M =
[[-47.7  58.3  -9.1 -39.4   6.7  81.7   6.5]
 [ 49.5  61.3 -39.2 -38.3  60.0  67.0  21.3]]
The first entry in the row that holds the largest entry?
A: -47.7
The entry just left of 81.7?
A: 6.7
The entry directly above -38.3?
A: -39.4
The bottom-right entry?
A: 21.3
The entry just left of 6.5: 81.7
The second entry, reading row by row?
A: 58.3
The third largest entry?
A: 61.3
The second entry on the diagonal from the top-right corner is 67.0
The 3rd-last entry, reading row by row?
A: 60.0
The entry in the bottom-left corner?
A: 49.5

A = ((4, 4, 5, 4, 4, 5), (4, 4, 3, 4, 4, 3), (4, 4, 4, 4, 4, 5), (4, 3, 4, 6, 5, 2), (4, 3, 3, 5, 3, 7), (5, 6, 5, 1, 4, 6), (4, 4, 4, 4, 4, 4), (4, 4, 3, 4, 4, 2), (4, 4, 4, 4, 4, 5), (4, 3, 5, 5, 4, 5), (4, 4, 4, 4, 3, 6))
Which number is the first entry in reading order? 4
Which number is the smallest entry? 1
Which number is the entry just left of the largest entry? 3
Which number is the third entry in reading order? 5
Which number is the entry just right of the smallest entry? 4
Which number is the second entry in reading order? 4

Questions about the row below.
1) Find the 3rd entry from the left.
2) Find the first entry from the right.
3) Find the first entry.
4) Find the second entry from the left.
5) Find the entry just left of the centre entry.
6) Find the second entry from the right.
[ 83.0  -1.9  11.8  32.7  16.1  -9.6  26.3   2.0  31.5 -18.2   5.8]
1) 11.8
2) 5.8
3) 83.0
4) -1.9
5) 16.1
6) -18.2

Read these off the matrix that follows.
1) Which number is the entry just right of 51.5?
2) Which number is the entry just left of 39.0?
3) Which number is the entry just left of -61.9?
[[-49.2  35.1 -49.5 -10.8  31.3 -13.3 -43.5  14.3 -51.5  54.2  16.4 -11.3
  -30.5   4.2  60.4]
 [ -6.3  49.0  56.1  24.4   4.1 -50.7  56.6 -41.0 -37.0  64.3 -62.9  31.5
   44.0   0.0 -37.0]
 [ 68.2 -53.9  -5.0 -20.8 -19.4   9.1 -45.8 -58.7 -32.5 -56.9 -38.7 -43.3
  -31.4 -38.7  43.8]
 [ 17.2 -57.1  39.3 -14.8 -43.6  47.6  40.6 -39.9  -8.7   0.9  64.7 -59.3
   13.7 -34.5  52.2]
 [  0.1  45.9 -37.8  -6.4  35.9  59.5  45.1 -58.1 -12.1  34.8  65.8   2.2
   31.8  38.8  37.3]
 [-60.9  32.3  62.5 -39.8 -60.1 -63.3  47.6 -16.3 -47.5  29.7 -41.0 -25.5
  -26.7 -67.6  49.4]
 [ 22.2 -34.1  51.5  52.6 -64.9 -50.1 -61.9  14.0 -27.3  31.2 -37.4  13.0
   36.8 -55.9 -25.5]
 [ 30.0 -17.1  23.3 -24.8 -43.6  -6.4 -16.8  58.9  43.3  22.2 -61.4  25.5
   61.9  -5.2  26.6]
 [ 44.7 -30.4   5.0  61.3 -63.6  45.2  45.8 -47.6  -3.8   7.3  26.7 -32.5
  -12.9  63.6  -7.5]
 [-30.6 -65.0 -33.7 -16.7  28.9  52.3  -3.5  13.0  25.2 -18.1 -10.4 -27.1
    0.8  49.4  32.4]
 [ -8.4  48.9 -23.1  -6.3  21.4  38.6  54.4 -59.0   5.6 -22.0  62.5 -21.3
   54.3  56.0  -4.1]
 [-25.3  29.9  62.0  31.8  30.1 -16.1 -43.7 -62.6 -62.5  -0.2   0.3 -13.3
   27.8  -6.7  59.9]
 [ 39.8   9.4  64.6 -43.3 -28.8 -63.2  60.6  -0.8  21.7  -7.0  39.0  28.5
  -18.3  29.0  48.1]]
1) 52.6
2) -7.0
3) -50.1

[[331 261 615 156 329]
 [468 534 454 477 619]
 [460 332 375 628 441]
 [821 621 589 904 805]
 [334 517 216 581 229]
 [496 524 572 678 805]]
Rows and columns are numbered from 1.
The entry at row 2, column 3 is 454
Find the entry at row 1, column 2.
Answer: 261
Find the entry directly below 454.
Answer: 375
The top-left entry is 331
The top entry of the column that holds the smallest entry is 156
Find the entry in row 1 and column 3.
Answer: 615
The entry directly below 904: 581
Find the entry directly below 329.
Answer: 619
Find the entry in the top-right corner.
Answer: 329
Find the entry in row 2 and column 2.
Answer: 534
Find the bottom entry of the column that holds the smallest entry.
Answer: 678
The entry just left of the largest entry is 589
